Below is a small trained network, with its code and all its weights. Each question gives an input and a class and asks what happens when units are switched off, that is, made to give their printed mean instead of their output.

import numpy as np


def w(rows, s, z=0):
    codes = np.array(rows[::2]) - 128.0
    scale = np.full(codes.shape[1], s)
    scale[-1] = z or s
    return codes * scale


def f(y):
    return y / 2 * (1 + np.tanh(0.7978845608 * (y + 0.044715 * y**3)))


def log_softmax(a):
    a = a - a.max(-1, keepdims=True)
    return a - np.log(np.exp(a).sum(-1, keepdims=True))


def net(x, mask):
    res = np.array(x, float).reshape(1, 4) / 4 @ E
    y = f(res @ A[0][:, :-1].T + A[0][:, -1])
    res = res + np.where(mask, y, B[0][:, -1]) @ B[0][:, :-1]
    return log_softmax(res[-1] @ U[:, :-1].T + U[:, -1])


A, B = {}, {}
E = w([
[21,62,50,175,2,135,74,196,174],'x0',
[100,150,25,192,116,23,125,48,158],'x1',
[141,73,87,55,50,101,50,119,23],'x2',
[128,224,77,223,121,136,90,136,35],'x3',
],0.0095)
A[0] = w([
[135,131,118,204,175,40,183,80,163,211],'N0',
[75,69,134,81,52,140,31,201,69,115],'N1',
[125,153,124,71,61,84,77,109,26,153],'N2',
[205,115,119,43,183,59,213,82,38,177],'N3',
[34,86,122,51,49,109,176,191,120,187],'N4',
[94,184,156,204,172,173,188,155,152,173],'N5',
[86,164,128,228,50,220,197,215,187,176],'N6',
[25,59,9,212,2,76,38,66,153,189],'N7',
[106,98,32,83,44,24,97,84,95,140],'N8',
[157,203,117,118,223,43,205,52,81,136],'N9',
[53,25,132,82,57,181,135,194,161,191],'N10',
[91,111,40,164,64,46,11,113,217,128],'N11',
[180,205,123,116,163,94,89,53,107,1],'N12',
],0.0069,0.0046)
B[0] = w([
[140,158,212,112,121,143,196,74,136,182],'N0',
[146,116,133,138,93,153,18,100,28,202],'N1',
[116,183,39,187,98,74,108,166,43,187],'N2',
[188,143,200,179,139,218,81,108,77,191],'N3',
[95,79,109,108,60,155,106,78,182,186],'N4',
[167,197,148,167,168,104,162,134,103,168],'N5',
[84,142,100,216,103,99,110,112,112,181],'N6',
[85,139,79,164,207,21,195,222,162,252],'N7',
[83,123,121,180,136,1,134,63,152,201],'N8',
[189,153,157,174,75,178,110,106,91,192],'N9',
[141,63,125,103,73,176,86,53,175,203],'N10',
[113,131,120,157,146,42,196,127,140,203],'N11',
[121,62,157,144,92,181,64,104,53,150],'N12',
],0.0089,0.017)
U = w([
[228,136,225,19,234,226,116,98,122,19],'0',
[109,220,142,188,193,71,168,134,144,254],'1',
[132,132,123,109,21,212,8,84,64,151],'2',
[119,23,202,15,130,103,170,56,255,167],'3',
[34,76,63,108,74,73,65,193,101,19],'4',
],0.0088,0.0053)

Each question gives the input, the list of numbers given to net, and the class t.
The units are the neurons (one row each of A and B). Each row of codes is followed by its name. A weight is (code - 128) times the scale printed after its matrix; where a second scale follows, it is the last column's (A, B and U).
mask holds one flag per neuron, in row order. A switched-off neuron (its flag False) gives its mean, the last column of its row in B, instead of its output. The means were averaged over made-up inputs and are rounded, as every weight is.
A unit's drop is (log p(t) with every unit on - log p(t) with that unit switched off) / (log p(t) with every unit on - log p(t) with every unit switched off).
The circuit of an input: a set's keep is (log p(t) with only the set's units on - log p(t) with every unit switched off) / (log p(t) with every unit on - log p(t) with every unit switched off). Starting from the 12 units with the biggest drops (on a tie, the unit counted first), units are removed one at a time, each time the one whose removal leaves the highest keep (on an exact tie, the one counted first), for as long as the keep stays at least 0.8.
units of the circuit, in order: the units of the circuit, biggest drop first
top k neurons: the k neurons with the biggest drops, biggest first
drop of u: that unit's drop, to one decimal
input [-2,7,-6,-8], class 3: units of the circuit, in order => [N7]
input [4,7,6,4], class 1: top 3 neurons => [N7 N11 N8]
input [-3,0,-6,-4], class 0: units of the circuit, in order => [N7 N8]
input [1,-1,5,-8], class 2: top 4 neurons => [N1 N7 N11 N0]
input [0,-2,3,-4], class 2: top 2 neurons => [N7 N11]
input [-6,5,3,-3], class 2: top 3 neurons => [N7 N9 N12]
input [6,3,4,7], class 1: top 3 neurons => [N7 N11 N8]
input [-6,8,2,4], class 2: top 2 neurons => [N12 N9]
input [-7,-5,4,2], class 2: drop of N2 => 0.6
input [-3,-3,1,7], class 2: drop of N7 => 1.3
input [1,7,7,8], class 1: drop of N7 => 0.3
input [4,-5,5,-7], class 2: drop of N1 => 1.4
